Below are the code and all the weights of a small trained network. Each question names an input and a class and asks about switching units off, where a switched-off unit gives its printed mean instead of its output.

import numpy as np


def w(rows, s, z=0):
    codes = np.array(rows[::2]) - 128.0
    scale = np.full(codes.shape[1], s)
    scale[-1] = z or s
    return codes * scale


def norm(h):
    return h / np.sqrt((h * h).mean(-1, keepdims=True) + 1e-5)


def f(y):
    return np.maximum(y, 0)


def log_softmax(a):
    a = a - a.max(-1, keepdims=True)
    return a - np.log(np.exp(a).sum(-1, keepdims=True))


def net(x, mask):
    res = np.array(x, float).reshape(1, 5) / 4 @ E
    u = 0
    for l in range(4):
        y = f(norm(res) @ A[l][:, :-1].T + A[l][:, -1])
        res = res + np.where(mask[u : u + 6], y, B[l][:, -1]) @ B[l][:, :-1]
        u += 6
    return log_softmax(norm(res)[-1] @ U[:, :-1].T + U[:, -1])


A, B = {}, {}
E = w([
[99,252,102,139,207,168,146,161,184],'x0',
[135,135,136,127,122,134,117,139,127],'x1',
[126,132,125,120,134,124,130,107,130],'x2',
[118,199,106,49,23,151,140,181,98],'x3',
[187,196,193,166,92,99,158,139,181],'x4',
],0.0042)
A[0] = w([
[155,186,94,15,53,194,220,128,84,207],'0.n1',
[235,174,125,118,183,148,42,174,30,246],'0.n2',
[49,194,242,189,88,100,172,91,77,131],'0.n3',
[55,200,54,152,220,160,91,195,234,175],'0.n4',
[229,3,144,172,164,123,49,72,128,151],'0.n5',
[91,203,132,119,168,85,188,140,160,41],'0.n6',
],0.0027,0.0013)
B[0] = w([
[139,109,94,107,131,84,154,229,42,251],'0.n1',
[97,53,107,125,199,79,182,20,119,179],'0.n2',
[206,131,193,108,158,95,151,142,121,172],'0.n3',
[135,109,129,85,215,116,88,169,173,251],'0.n4',
[82,205,206,95,75,224,153,141,69,233],'0.n5',
[130,126,153,190,131,115,84,107,2,173],'0.n6',
],0.0043,0.0032)
A[1] = w([
[187,54,89,100,16,68,133,158,53,130],'1.n1',
[252,105,230,163,45,54,193,115,177,156],'1.n2',
[207,219,119,178,139,93,206,162,216,80],'1.n3',
[158,112,150,197,61,182,128,85,199,2],'1.n4',
[65,106,145,151,31,154,110,131,178,31],'1.n5',
[80,118,15,101,105,247,150,95,185,114],'1.n6',
],0.0036,0.0015)
B[1] = w([
[182,205,135,152,76,80,27,148,164,253],'1.n1',
[74,141,88,78,212,78,194,191,193,230],'1.n2',
[161,126,127,206,1,178,85,95,69,194],'1.n3',
[34,197,159,80,189,133,186,107,214,138],'1.n4',
[158,121,114,132,139,129,154,94,123,136],'1.n5',
[212,150,175,174,155,66,137,140,106,156],'1.n6',
],0.0053,0.0045)
A[2] = w([
[146,73,186,106,69,77,188,115,147,100],'2.n1',
[217,160,124,207,144,114,129,106,226,66],'2.n2',
[147,136,151,163,109,121,117,133,40,198],'2.n3',
[68,192,223,117,147,85,130,129,173,145],'2.n4',
[103,2,139,169,93,179,130,55,109,5],'2.n5',
[115,142,118,136,100,91,51,126,161,89],'2.n6',
],0.0058,0.0015)
B[2] = w([
[132,152,151,170,188,143,147,181,139,206],'2.n1',
[129,64,161,145,67,136,38,94,30,229],'2.n2',
[16,157,98,114,89,215,141,58,208,241],'2.n3',
[102,54,153,134,116,116,200,121,136,251],'2.n4',
[118,255,135,123,88,150,188,112,149,205],'2.n5',
[115,107,103,148,153,81,102,112,138,189],'2.n6',
],0.0057,0.0036)
A[3] = w([
[158,142,87,73,164,113,142,195,124,81],'3.n1',
[97,70,182,183,132,206,110,18,171,71],'3.n2',
[253,166,63,24,41,177,132,166,109,45],'3.n3',
[104,164,159,165,76,198,136,191,184,137],'3.n4',
[187,105,144,72,122,167,120,125,150,9],'3.n5',
[125,70,170,130,213,116,179,130,161,167],'3.n6',
],0.0056,0.0015)
B[3] = w([
[253,154,202,133,86,87,181,199,18,192],'3.n1',
[219,176,121,136,95,116,166,204,94,249],'3.n2',
[111,23,149,196,226,145,129,73,184,252],'3.n3',
[113,154,106,59,162,152,178,17,100,239],'3.n4',
[150,161,120,75,103,137,154,83,148,128],'3.n5',
[83,70,55,108,143,178,44,65,227,228],'3.n6',
],0.0046,0.0039)
U = w([
[85,215,128,102,75,214,200,58,99,253],'0',
[134,65,75,125,225,196,40,108,184,138],'1',
[60,8,195,128,145,114,201,103,227,46],'2',
[215,89,205,221,90,152,83,127,49,120],'3',
[68,56,52,75,34,96,8,94,115,135],'4',
[175,154,82,53,176,110,145,242,26,30],'5',
[201,148,168,86,47,14,161,212,177,60],'6',
],0.011,0.0023)

Each question gives the input, the list of numbers given to net, and the class t.
The units are the neurons (one row each of A and B). Each row of codes is followed by its name. A weight is (code - 128) times the scale printed after its matrix; where a second scale follows, it is the last column's (A, B and U).
mask holds one flag per neuron, layer by layer. A switched-off neuron (its flag False) gives its mean, the last column of its row in B, instead of its output. The means were averaged over made-up inputs and are rounded, as every weight is.
A unit's drop is (log p(t) with every unit on - log p(t) with that unit switched off) / (log p(t) with every unit on - log p(t) with every unit switched off).
The circuit of an input: a set's keep is (log p(t) with only the set's units on - log p(t) with every unit switched off) / (log p(t) with every unit on - log p(t) with every unit switched off). Starting from the 12 units with the biggest drops (on a tie, the unit counted first), units are removed one at a time, each time the one whose removal leaves the highest keep (on an exact tie, the one counted first), for as long as the keep stays at least 0.8.
units of the circuit, in order: the units of the circuit, biggest drop first
unit that matters most: the unit with the biggest drop
k most important neurons: the k neurons with the biggest drops, biggest first
k most important neurons of layer l: the k neurons of layer l with the biggest drops, biggest first
drop when u is switched off: that unit's drop, to one decimal
input [-7,-5,6,-8,-2], class 0: units of the circuit, in order => 2.n5, 0.n5
input [-8,-6,6,3,3], class 6: unit that matters most => 1.n2
input [-1,7,6,6,-2], class 4: units of the circuit, in order => 3.n3, 1.n1
input [-1,5,-4,5,-2], class 4: 4 most important neurons => 1.n2, 1.n1, 2.n3, 3.n3
input [1,6,6,3,-5], class 5: 4 most important neurons => 1.n3, 3.n1, 2.n2, 3.n6
input [-7,0,-3,5,1], class 6: 4 most important neurons => 1.n2, 1.n3, 2.n2, 3.n6
input [1,-8,8,1,-1], class 5: 2 most important neurons => 1.n3, 0.n5
input [2,1,-4,0,5], class 3: 3 most important neurons => 1.n3, 2.n2, 0.n5
input [-8,3,-4,1,1], class 6: 4 most important neurons => 1.n1, 1.n2, 1.n3, 3.n6
input [8,-4,6,-5,5], class 3: units of the circuit, in order => 2.n2, 1.n3
input [0,8,-6,8,-4], class 4: units of the circuit, in order => 3.n3, 0.n5
input [-2,6,-6,0,8], class 2: 3 most important neurons => 1.n2, 2.n4, 0.n1
input [8,8,-3,-1,5], class 3: 3 most important neurons => 2.n2, 0.n5, 0.n4
input [3,8,-3,-1,6], class 3: units of the circuit, in order => 2.n2
input [-8,6,-7,0,-5], class 0: 4 most important neurons => 0.n5, 2.n5, 2.n3, 0.n1
input [7,-5,-8,-1,4], class 3: 3 most important neurons => 2.n2, 0.n4, 0.n5
input [6,-1,-7,6,-1], class 5: 3 most important neurons of layer 0 => 0.n4, 0.n1, 0.n5
input [8,6,1,-6,5], class 3: 2 most important neurons => 2.n2, 1.n3
input [-1,-1,6,0,7], class 2: 3 most important neurons of layer 1 => 1.n2, 1.n1, 1.n4
input [-3,8,6,-1,-1], class 0: units of the circuit, in order => 0.n5
input [2,-7,5,-3,5], class 3: 2 most important neurons => 1.n3, 2.n2
input [-8,5,2,-8,-7], class 0: 2 most important neurons => 2.n5, 0.n5
input [-6,-5,-8,0,5], class 2: 4 most important neurons => 2.n4, 0.n1, 1.n2, 3.n6
input [2,4,-3,1,-4], class 5: 2 most important neurons of layer 2 => 2.n4, 2.n3
input [7,6,0,8,-1], class 5: 2 most important neurons of layer 0 => 0.n1, 0.n4
input [-1,6,-6,5,0], class 4: 2 most important neurons of layer 3 => 3.n3, 3.n2
input [-1,0,-8,-7,-5], class 0: unit that matters most => 2.n5
input [-6,-5,-6,-7,7], class 2: drop when 1.n2 is switched off => 0.2
